Below is a small trained network, with its code and all its weights. Each question gives an input and a target symbol and asks what happens when units are switched off, that is, made to give their printed mean instead of their output.

import numpy as np


def w(rows, s, z=0):
    codes = np.array(rows[::2]) - 128.0
    scale = np.full(codes.shape[1], s)
    scale[-1] = z or s
    return codes * scale


def norm(h):
    return h / np.sqrt((h * h).mean(-1, keepdims=True) + 1e-5)


def f(y):
    return np.maximum(y, 0)


def softmax(a):
    e = np.exp(a - a.max(-1, keepdims=True))
    return e / e.sum(-1, keepdims=True)


def log_softmax(a):
    a = a - a.max(-1, keepdims=True)
    return a - np.log(np.exp(a).sum(-1, keepdims=True))


def net(x, mask):
    ids = ['αγεθλμξπσφ'.index(c) for c in x.split()]
    T = len(ids)
    res = E[ids] + P[:T]
    r = norm(res)
    for j in range(3):
        rows = slice(2 * j, 2 * j + 2)
        q, k, v = (r @ M[0][rows].T for M in (Q, K, V))
        z = softmax(np.where(np.tri(T) > 0, q @ k.T / 2**0.5, -1e9)) @ v
        o = O[0][rows]
        res = res + np.where(mask[j], z, o[:, -1]) @ o[:, :-1]
    y = f(norm(res) @ A[0][:, :-1].T + A[0][:, -1])
    res = res + np.where(mask[3:11], y, B[0][:, -1]) @ B[0][:, :-1]
    return log_softmax(norm(res)[-1] @ U[:, :-1].T + U[:, -1])


Q, K, V, O, A, B = {}, {}, {}, {}, {}, {}
E = w([
[36,112,159,131],'α',
[34,2,203,224],'γ',
[107,150,106,101],'ε',
[155,122,173,161],'θ',
[158,97,141,154],'λ',
[69,177,108,94],'μ',
[194,119,206,162],'ξ',
[102,122,241,207],'π',
[9,154,237,181],'σ',
[56,208,222,128],'φ',
],0.013)
P = w([
[164,104,196,137],'0',
[12,29,197,36],'1',
[148,159,113,108],'2',
[194,188,128,178],'3',
[139,28,202,98],'4',
[143,150,107,106],'5',
[171,190,45,203],'6',
[162,56,207,114],'7',
[139,145,104,104],'8',
],0.011)
Q[0] = w([
[205,169,120,5],'head 1',
[159,72,229,112],'head 1',
[109,101,187,78],'head 2',
[125,113,151,194],'head 2',
[213,118,254,90],'head 3',
[82,61,183,64],'head 3',
],0.0072)
K[0] = w([
[146,68,97,9],'head 1',
[56,39,189,149],'head 1',
[78,59,149,49],'head 2',
[137,104,162,185],'head 2',
[75,80,128,109],'head 3',
[138,74,181,99],'head 3',
],0.012)
V[0] = w([
[169,254,43,113],'head 1',
[74,129,254,180],'head 1',
[170,116,196,109],'head 2',
[116,186,175,232],'head 2',
[58,181,132,207],'head 3',
[44,186,2,151],'head 3',
],0.0052)
O[0] = w([
[133,200,129,77,38],'head 1',
[72,132,1,120,254],'head 1',
[33,240,124,179,166],'head 2',
[233,220,147,182,172],'head 2',
[118,96,117,123,154],'head 3',
[118,103,94,168,57],'head 3',
],0.0075,0.0069)
A[0] = w([
[179,64,153,90,83],'neuron 1',
[137,140,2,130,247],'neuron 2',
[106,97,116,171,142],'neuron 3',
[128,136,142,78,210],'neuron 4',
[203,177,153,121,131],'neuron 5',
[109,64,193,91,251],'neuron 6',
[89,117,142,197,125],'neuron 7',
[70,90,78,122,81],'neuron 8',
],0.014,0.0032)
B[0] = w([
[2,86,167,153,142],'neuron 1',
[131,135,192,163,193],'neuron 2',
[137,190,81,116,209],'neuron 3',
[150,67,101,120,156],'neuron 4',
[132,64,157,163,169],'neuron 5',
[122,100,106,196,228],'neuron 6',
[184,111,102,58,254],'neuron 7',
[117,112,155,183,194],'neuron 8',
],0.013,0.0081)
U = w([
[17,102,168,200,200],'α',
[95,97,11,173,110],'γ',
[179,50,136,111,112],'ε',
[230,180,109,193,114],'θ',
[157,194,173,152,161],'λ',
[133,121,229,57,131],'μ',
[178,120,142,139,2],'ξ',
[192,207,14,86,233],'π',
[77,176,71,89,188],'σ',
[79,177,96,99,178],'φ',
],0.011,0.0026)

Each question gives the input, a string of symbols that net reads in full, and the target symbol t.
The units are the heads (2 rows each of Q, K, V and O) and the neurons (one row each of A and B). Each row of codes is followed by its name. A weight is (code - 128) times the scale printed after its matrix; where a second scale follows, it is the last column's (O, A, B and U).
mask holds one flag per unit, heads first, then neurons. A switched-off unit (its flag False) gives its mean, the last column of its rows in O or B, instead of its output. The means were averaged over made-up inputs and are rounded, as every weight is.
A unit's drop is (log p(t) with every unit on - log p(t) with that unit switched off) / (log p(t) with every unit on - log p(t) with every unit switched off).
The circuit of an input: a set's keep is (log p(t) with only the set's units on - log p(t) with every unit switched off) / (log p(t) with every unit on - log p(t) with every unit switched off). Starting from all 11 units, units are removed one at a time, each time the one whose removal leaves the highest keep (on an exact tie, the one counted first), for as long as the keep stays at least 0.8.
units of the circuit, in order: the units of the circuit, biggest drop first
unit that matters most: the unit with the biggest drop
top k neurons: the k neurons with the biggest drops, biggest first
heads that matter: for each layer, one digit per head in row order, 1 if its drop is at least 0.15 and else 0, layers parted by /
drop when u is switched off: that unit's drop, to one decimal
input λ σ π ε λ π φ α ε, target ε: top 2 neurons	neuron 5; neuron 4
input π μ μ, target μ: units of the circuit, in order	head 1; neuron 3; head 2
input α α ε π π α γ, target θ: heads that matter	010
input α λ ε α α α π μ, target α: top 2 neurons	neuron 8; neuron 7
input θ π λ μ α π ξ μ α, target α: top 3 neurons	neuron 7; neuron 3; neuron 8
input π θ α μ π, target γ: units of the circuit, in order	neuron 6; head 1; neuron 2; neuron 3
input μ φ μ π π, target γ: top 2 neurons	neuron 6; neuron 2
input σ α α μ π λ α, target θ: heads that matter	011
input σ π π π μ π α α, target γ: heads that matter	000
input μ π α θ π λ π θ, target γ: unit that matters most	head 1
input φ π α ξ λ π π μ μ, target μ: units of the circuit, in order	head 1; neuron 3; neuron 2; head 2
input π α π μ σ α π φ, target γ: top 2 neurons	neuron 6; neuron 2
input θ π ε μ μ λ σ, target π: units of the circuit, in order	neuron 7; neuron 8; neuron 6
input γ π φ α θ, target α: top 2 neurons	neuron 1; neuron 4
input π α α μ ε γ γ μ α, target α: unit that matters most	neuron 8
input π π λ, target λ: top 2 neurons	neuron 2; neuron 6
input ξ μ λ λ ε, target α: top 2 neurons	neuron 1; neuron 7
input σ σ π ε ξ ξ σ, target π: drop when neuron 7 is switched off	0.2
input λ μ σ, target σ: drop when neuron 5 is switched off	0.1
input φ π ε π φ π γ λ, target α: drop when neuron 1 is switched off	1.4
input π π π ξ α π μ, target θ: top neuron	neuron 1
